Here is a tiny trained network, its code and every weight. The questions are about switching its units off for an input and a target symbol, where a switched-off unit gives its printed mean instead of its output.

import numpy as np


def w(rows, s, z=0):
    codes = np.array(rows[::2]) - 128.0
    scale = np.full(codes.shape[1], s)
    scale[-1] = z or s
    return codes * scale


def f(y):
    return np.maximum(y, 0)


def softmax(a):
    e = np.exp(a - a.max(-1, keepdims=True))
    return e / e.sum(-1, keepdims=True)


def log_softmax(a):
    a = a - a.max(-1, keepdims=True)
    return a - np.log(np.exp(a).sum(-1, keepdims=True))


def net(x, mask):
    ids = ['Ωεθμτφ'.index(c) for c in x.split()]
    T = len(ids)
    res = E[ids] + P[:T]
    r = res
    for j in range(3):
        rows = slice(3 * j, 3 * j + 3)
        q, k, v = (r @ M[0][rows].T for M in (Q, K, V))
        z = softmax(np.where(np.tri(T) > 0, q @ k.T / 3**0.5, -1e9)) @ v
        o = O[0][rows]
        res = res + np.where(mask[j], z, o[:, -1]) @ o[:, :-1]
    y = f(res @ A[0][:, :-1].T + A[0][:, -1])
    res = res + np.where(mask[3:11], y, B[0][:, -1]) @ B[0][:, :-1]
    return log_softmax(res[-1] @ U[:, :-1].T + U[:, -1])


Q, K, V, O, A, B = {}, {}, {}, {}, {}, {}
E = w([
[155,209,91,130],'Ω',
[220,169,129,136],'ε',
[83,68,150,157],'θ',
[167,53,179,154],'μ',
[73,165,178,81],'τ',
[105,156,157,251],'φ',
],0.016)
P = w([
[135,146,1,157],'0',
[153,194,215,138],'1',
[133,170,167,147],'2',
[119,161,158,164],'3',
[105,91,32,34],'4',
[128,136,99,96],'5',
[120,145,102,93],'6',
],0.0073)
Q[0] = w([
[150,84,99,67],'h1',
[94,130,100,165],'h1',
[137,90,64,44],'h1',
[136,73,50,85],'h2',
[122,186,190,254],'h2',
[83,128,142,166],'h2',
[26,35,151,135],'h3',
[139,117,168,105],'h3',
[211,140,144,146],'h3',
],0.022)
K[0] = w([
[156,142,154,128],'h1',
[126,94,126,128],'h1',
[146,157,189,127],'h1',
[165,162,203,108],'h2',
[87,92,14,114],'h2',
[146,129,81,135],'h2',
[5,92,149,144],'h3',
[125,115,81,123],'h3',
[174,179,84,111],'h3',
],0.025)
V[0] = w([
[152,210,80,128],'h1',
[167,182,225,158],'h1',
[122,138,86,125],'h1',
[115,113,147,105],'h2',
[18,191,148,151],'h2',
[168,149,139,2],'h2',
[156,77,157,137],'h3',
[159,131,155,86],'h3',
[133,92,159,147],'h3',
],0.0094)
O[0] = w([
[73,169,242,51,246],'h1',
[182,188,254,144,225],'h1',
[99,114,115,110,142],'h1',
[116,100,85,153,69],'h2',
[56,79,189,239,134],'h2',
[85,176,68,178,5],'h2',
[133,112,18,126,91],'h3',
[137,167,130,155,116],'h3',
[133,108,64,134,111],'h3',
],0.0074,0.0026)
A[0] = w([
[193,150,142,178,14],'n1',
[94,249,70,152,31],'n2',
[78,21,128,64,101],'n3',
[83,78,135,104,164],'n4',
[121,110,88,126,48],'n5',
[150,113,164,136,106],'n6',
[162,94,81,121,2],'n7',
[104,103,64,103,118],'n8',
],0.011,0.0055)
B[0] = w([
[149,98,24,151,181],'n1',
[139,150,253,132,229],'n2',
[131,107,16,79,231],'n3',
[86,103,82,160,252],'n4',
[149,112,182,122,139],'n5',
[114,80,123,132,229],'n6',
[118,106,215,131,156],'n7',
[146,172,171,151,163],'n8',
],0.014,0.003)
U = w([
[90,118,147,82,163],'Ω',
[205,147,171,150,21],'ε',
[149,109,65,153,162],'θ',
[241,134,102,147,250],'μ',
[135,123,133,253,149],'τ',
[203,5,191,146,51],'φ',
],0.0062,0.0025)

Each question gives the input, a string of symbols that net reads in full, and the target symbol t.
The units are the heads (3 rows each of Q, K, V and O) and the neurons (one row each of A and B). Each row of codes is followed by its name. A weight is (code - 128) times the scale printed after its matrix; where a second scale follows, it is the last column's (O, A, B and U).
mask holds one flag per unit, heads first, then neurons. A switched-off unit (its flag False) gives its mean, the last column of its rows in O or B, instead of its output. The means were averaged over made-up inputs and are rounded, as every weight is.
A unit's drop is (log p(t) with every unit on - log p(t) with that unit switched off) / (log p(t) with every unit on - log p(t) with every unit switched off).
The circuit of an input: a set's keep is (log p(t) with only the set's units on - log p(t) with every unit switched off) / (log p(t) with every unit on - log p(t) with every unit switched off). Starting from all 11 units, units are removed one at a time, each time the one whose removal leaves the highest keep (on an exact tie, the one counted first), for as long as the keep stays at least 0.8.
units of the circuit, in order: the units of the circuit, biggest drop first
top k neurons: the k neurons with the biggest drops, biggest first
heads that matter: for each layer, one digit per head in row order, 1 if its drop is at least 0.15 and else 0, layers parted by /
drop when u is switched off: that unit's drop, to one decimal
input ε Ω μ φ, target ε: units of the circuit, in order -> h2, n2, n4
input τ τ τ μ τ, target τ: heads that matter -> 110
input Ω τ φ τ θ, target τ: heads that matter -> 110
input τ θ φ φ ε, target φ: heads that matter -> 010
input Ω Ω Ω μ, target Ω: heads that matter -> 100
input τ τ μ φ θ, target τ: top neuron -> n4
input τ θ τ, target τ: top 2 neurons -> n3, n4
input φ τ τ, target φ: heads that matter -> 010
input μ φ τ φ τ, target φ: heads that matter -> 110
input θ τ μ, target θ: heads that matter -> 100
input φ τ φ φ ε, target τ: drop when n3 is switched off -> 0.1
input φ θ τ Ω, target φ: drop when h2 is switched off -> 0.7
input θ μ ε φ Ω, target ε: drop when h1 is switched off -> 0.0
input τ τ τ φ Ω, target τ: units of the circuit, in order -> h2
